Here is a tiny trained network, its code and every weight. The questions are about switching its units off for an input and a target symbol, where a switched-off unit gives its printed mean instead of its output.

import numpy as np


def w(rows, s, z=0):
    codes = np.array(rows[::2]) - 128.0
    scale = np.full(codes.shape[1], s)
    scale[-1] = z or s
    return codes * scale


def f(y):
    return np.maximum(y, 0)


def softmax(a):
    e = np.exp(a - a.max(-1, keepdims=True))
    return e / e.sum(-1, keepdims=True)


def log_softmax(a):
    a = a - a.max(-1, keepdims=True)
    return a - np.log(np.exp(a).sum(-1, keepdims=True))


def net(x, mask):
    ids = ['ΔΞΣΦΩαβγεζηλπτ'.index(c) for c in x.split()]
    T = len(ids)
    res = E[ids] + P[:T]
    u = 0
    for l in range(2):
        r = res
        for j in range(2):
            rows = slice(4 * j, 4 * j + 4)
            q, k, v = (r @ M[l][rows].T for M in (Q, K, V))
            z = softmax(np.where(np.tri(T) > 0, q @ k.T / 4**0.5, -1e9)) @ v
            o = O[l][rows]
            res = res + np.where(mask[u + j], z, o[:, -1]) @ o[:, :-1]
        u += 2
        y = f(res @ A[l][:, :-1].T + A[l][:, -1])
        res = res + np.where(mask[u : u + 8], y, B[l][:, -1]) @ B[l][:, :-1]
        u += 8
    return log_softmax(res[-1] @ U[:, :-1].T + U[:, -1])


Q, K, V, O, A, B = {}, {}, {}, {}, {}, {}
E = w([
[100,102,115,98,114,53,163,47,187,207],'Δ',
[170,152,168,147,105,167,160,73,175,142],'Ξ',
[248,193,189,191,168,113,112,128,87,169],'Σ',
[227,144,213,94,90,110,87,104,90,153],'Φ',
[48,166,82,91,121,130,193,60,99,162],'Ω',
[134,107,54,132,139,97,176,139,51,124],'α',
[132,75,120,138,133,167,113,82,91,83],'β',
[198,212,89,145,112,94,85,103,137,44],'γ',
[63,111,141,131,59,145,189,131,114,40],'ε',
[174,93,214,191,134,136,58,158,99,31],'ζ',
[111,122,179,59,33,186,129,104,183,77],'η',
[128,210,175,168,138,112,175,154,90,170],'λ',
[188,48,167,170,103,123,132,112,134,123],'π',
[128,198,209,128,137,181,101,101,105,139],'τ',
],0.016)
P = w([
[172,110,88,188,1,164,43,198,142,225],'0',
[132,94,107,167,80,111,89,131,114,146],'1',
[153,84,148,93,89,113,119,171,101,106],'2',
[167,127,158,108,132,168,214,190,186,122],'3',
[90,104,175,119,178,128,175,106,145,79],'4',
[163,126,114,23,119,92,240,124,66,106],'5',
],0.0091)
Q[0] = w([
[61,78,153,177,4,95,71,138,43,196],'0.h0',
[218,108,107,138,86,186,234,255,137,181],'0.h0',
[112,132,216,200,240,154,182,103,189,105],'0.h0',
[170,118,217,42,131,61,220,56,30,33],'0.h0',
[109,78,116,114,82,91,160,149,121,129],'0.h1',
[100,153,27,120,91,119,17,178,163,143],'0.h1',
[121,240,91,105,139,173,124,174,140,147],'0.h1',
[81,146,109,199,149,113,69,88,156,168],'0.h1',
],0.01)
K[0] = w([
[123,165,90,199,70,140,70,73,148,142],'0.h0',
[76,121,138,36,101,67,44,115,62,96],'0.h0',
[187,134,88,38,113,132,172,192,134,124],'0.h0',
[151,132,154,108,246,100,177,40,175,54],'0.h0',
[139,121,157,99,99,124,148,116,118,133],'0.h1',
[90,146,80,151,54,119,48,144,120,150],'0.h1',
[149,181,109,156,101,119,118,117,125,112],'0.h1',
[104,160,111,144,146,182,74,164,160,176],'0.h1',
],0.013)
V[0] = w([
[172,143,101,155,148,168,125,30,133,135],'0.h0',
[131,90,174,188,133,167,175,109,108,174],'0.h0',
[120,132,182,126,72,10,165,122,175,151],'0.h0',
[123,149,104,207,122,107,146,138,183,112],'0.h0',
[153,159,119,67,105,123,79,162,125,130],'0.h1',
[157,170,102,153,139,140,111,53,110,97],'0.h1',
[102,166,169,74,106,60,127,145,121,113],'0.h1',
[62,173,97,122,124,84,100,217,166,121],'0.h1',
],0.012)
O[0] = w([
[128,154,120,99,171,181,146,191,228,167,193],'0.h0',
[110,254,133,146,104,113,115,149,112,114,43],'0.h0',
[96,104,107,190,112,29,200,66,182,169,193],'0.h0',
[212,133,126,151,128,179,198,108,177,186,181],'0.h0',
[61,66,133,120,135,42,107,111,126,118,254],'0.h1',
[86,66,147,56,171,135,121,176,159,155,218],'0.h1',
[114,70,133,175,133,110,161,69,111,111,177],'0.h1',
[157,67,135,142,192,137,64,5,93,188,13],'0.h1',
],0.008,0.0046)
A[0] = w([
[173,121,59,28,156,136,204,153,21,98,72],'0.n0',
[135,113,200,222,169,130,119,172,69,119,79],'0.n1',
[172,128,122,61,204,92,130,59,118,77,28],'0.n2',
[98,103,69,104,129,130,144,118,103,214,90],'0.n3',
[8,91,65,172,118,251,173,147,92,120,220],'0.n4',
[90,117,3,140,245,185,116,121,156,48,165],'0.n5',
[79,184,170,213,148,148,147,170,37,195,128],'0.n6',
[107,175,253,74,192,130,144,26,112,159,253],'0.n7',
],0.0061,0.0026)
B[0] = w([
[82,122,150,202,158,158,120,155,163,75,247],'0.n0',
[76,164,136,159,106,117,200,121,148,196,206],'0.n1',
[166,126,252,175,137,125,150,44,76,94,225],'0.n2',
[115,134,91,165,111,142,118,195,140,100,185],'0.n3',
[254,131,136,66,82,114,144,194,106,175,251],'0.n4',
[143,105,160,56,99,81,139,172,110,98,249],'0.n5',
[57,21,120,127,111,92,87,146,82,137,203],'0.n6',
[73,44,114,124,65,128,180,207,126,111,231],'0.n7',
],0.0077,0.0025)
Q[1] = w([
[136,83,168,132,56,128,210,139,143,59],'1.h0',
[115,94,125,101,135,98,96,131,180,133],'1.h0',
[172,103,194,110,153,111,154,118,89,101],'1.h0',
[135,95,124,202,2,159,51,155,136,137],'1.h0',
[161,163,101,112,134,108,86,119,121,175],'1.h1',
[127,163,121,117,50,159,114,105,69,173],'1.h1',
[133,112,165,84,187,151,173,129,74,176],'1.h1',
[40,183,90,124,208,187,106,43,97,150],'1.h1',
],0.0093)
K[1] = w([
[121,151,177,142,255,110,224,146,77,68],'1.h0',
[156,131,119,131,101,131,110,152,95,138],'1.h0',
[122,91,128,147,192,189,187,138,135,132],'1.h0',
[116,173,77,182,151,102,42,131,76,127],'1.h0',
[114,104,81,163,163,131,87,123,123,147],'1.h1',
[85,170,57,131,84,141,59,101,131,113],'1.h1',
[135,160,118,152,169,107,135,123,177,83],'1.h1',
[235,133,117,176,106,62,18,165,130,189],'1.h1',
],0.0089)
V[1] = w([
[170,160,10,61,113,71,127,119,128,42],'1.h0',
[142,157,185,254,119,140,48,123,193,69],'1.h0',
[208,140,94,179,250,34,142,215,30,188],'1.h0',
[147,183,159,20,51,92,101,85,144,220],'1.h0',
[212,108,66,148,237,32,156,212,12,163],'1.h1',
[216,105,166,121,143,107,123,128,141,23],'1.h1',
[221,118,118,216,164,114,167,148,138,117],'1.h1',
[88,126,226,168,229,87,68,129,169,173],'1.h1',
],0.0093)
O[1] = w([
[188,83,160,82,107,119,23,66,224,133,97],'1.h0',
[254,135,65,88,134,45,174,175,59,117,121],'1.h0',
[15,183,40,29,131,48,48,70,135,192,107],'1.h0',
[102,124,191,197,191,94,148,159,197,107,126],'1.h0',
[142,216,194,22,4,142,139,49,198,101,78],'1.h1',
[166,91,197,68,157,48,58,158,104,198,246],'1.h1',
[185,177,164,79,88,79,181,133,116,196,182],'1.h1',
[107,107,43,20,97,156,231,174,87,65,3],'1.h1',
],0.0066,0.0076)
A[1] = w([
[61,71,121,123,103,182,176,165,125,205,253],'1.n0',
[220,151,2,123,169,136,66,102,194,37,127],'1.n1',
[107,93,139,113,83,184,109,141,62,90,116],'1.n2',
[129,241,143,69,142,118,162,129,165,104,172],'1.n3',
[105,217,103,202,181,112,89,71,124,19,204],'1.n4',
[152,201,98,71,185,188,177,56,51,134,83],'1.n5',
[164,221,59,162,188,86,77,99,147,62,52],'1.n6',
[135,113,111,104,192,65,161,203,151,91,144],'1.n7',
],0.0074,0.0032)
B[1] = w([
[222,87,123,111,60,162,122,155,148,140,216],'1.n0',
[178,80,94,164,84,254,184,198,113,225,161],'1.n1',
[135,121,122,142,87,58,53,118,95,124,157],'1.n2',
[59,58,58,112,174,63,101,189,137,202,171],'1.n3',
[90,73,165,108,5,240,153,153,167,164,179],'1.n4',
[142,94,232,111,119,69,134,171,108,150,140],'1.n5',
[180,91,148,33,181,125,153,134,127,242,152],'1.n6',
[104,116,61,63,143,72,124,146,248,37,254],'1.n7',
],0.0062,0.0099)
U = w([
[137,93,95,173,160,85,253,18,164,134,88],'Δ',
[155,186,154,162,223,151,191,148,179,116,80],'Ξ',
[65,154,127,121,183,105,136,168,142,177,38],'Σ',
[100,80,210,123,71,33,135,115,146,48,197],'Φ',
[116,149,150,161,87,191,108,92,165,103,173],'Ω',
[122,131,103,91,87,136,44,86,94,145,65],'α',
[136,185,195,101,178,189,37,186,111,109,69],'β',
[198,40,148,59,138,156,163,101,169,153,139],'γ',
[163,124,186,205,111,107,108,65,81,159,130],'ε',
[192,139,106,119,107,101,129,148,31,95,133],'ζ',
[119,33,119,201,196,109,98,111,103,129,2],'η',
[76,84,121,136,74,134,190,88,69,154,29],'λ',
[174,101,100,185,19,82,82,192,166,162,249],'π',
[97,98,144,126,130,208,138,165,81,48,177],'τ',
],0.0056,0.0037)

Each question gives the input, a string of symbols that net reads in full, and the target symbol t.
The units are the heads (4 rows each of Q, K, V and O) and the neurons (one row each of A and B). Each row of codes is followed by its name. A weight is (code - 128) times the scale printed after its matrix; where a second scale follows, it is the last column's (O, A, B and U).
mask holds one flag per unit, layer by layer, with each layer's heads first. A switched-off unit (its flag False) gives its mean, the last column of its rows in O or B, instead of its output. The means were averaged over made-up inputs and are rounded, as every weight is.
A unit's drop is (log p(t) with every unit on - log p(t) with that unit switched off) / (log p(t) with every unit on - log p(t) with every unit switched off).
top k neurons: the k neurons with the biggest drops, biggest first
k most important neurons of layer l: the k neurons of layer l with the biggest drops, biggest first
which heads matter: for each layer, one digit per head in row order, 1 if its drop is at least 0.15 and else 0, layers parted by /
drop of u: that unit's drop, to one decimal
input ζ ε π γ η, target π: top 2 neurons : [0.n4 0.n2]
input Φ τ ζ, target τ: top neuron : [0.n7]
input Φ γ Ξ Φ ε, target ε: top 2 neurons : [1.n7 0.n4]
input Φ η ζ Φ ζ Φ, target ζ: which heads matter : 10 / 10
input γ γ Φ Σ, target Σ: which heads matter : 01 / 10
input ζ π τ ζ Φ, target ζ: which heads matter : 00 / 10
input γ Σ Φ γ, target Φ: 2 most important neurons of layer 1 : [1.n7 1.n1]
input ε ζ ζ, target ζ: which heads matter : 00 / 10
input Φ γ π π ε, target π: which heads matter : 01 / 00
input γ τ Φ, target Φ: which heads matter : 11 / 00
input Φ γ γ γ η ζ, target η: which heads matter : 00 / 01
input τ Φ η Φ α, target α: which heads matter : 00 / 10
input γ γ ζ, target γ: which heads matter : 10 / 01
input γ γ Φ Ω, target Ω: which heads matter : 00 / 11
input γ Σ γ, target Σ: top neuron : [1.n3]
input ε γ ε Ξ, target ε: which heads matter : 10 / 01
input γ π η Ω ε Φ, target ε: which heads matter : 00 / 01
input γ γ γ ε γ, target ε: which heads matter : 10 / 01
input γ τ τ, target τ: which heads matter : 00 / 11
input γ Δ ε ε γ, target ε: top 2 neurons : [1.n7 0.n2]
input Φ τ γ α ζ, target ζ: top 2 neurons : [0.n4 0.n1]
input Φ γ γ ζ τ, target π: top 2 neurons : [0.n7 1.n0]
input γ γ Φ ε τ Φ, target τ: top 2 neurons : [0.n7 0.n4]
input Ξ Δ Φ τ τ Φ, target τ: 2 most important neurons of layer 0 : [0.n7 0.n1]
input ζ γ Ω τ η Φ, target η: top neuron : [0.n7]
input α Ω Σ Σ, target Σ: top 2 neurons : [1.n3 0.n4]
input Φ γ ε, target γ: top neuron : [0.n4]
input Φ Ω τ, target τ: drop of 0.n7 : 0.1
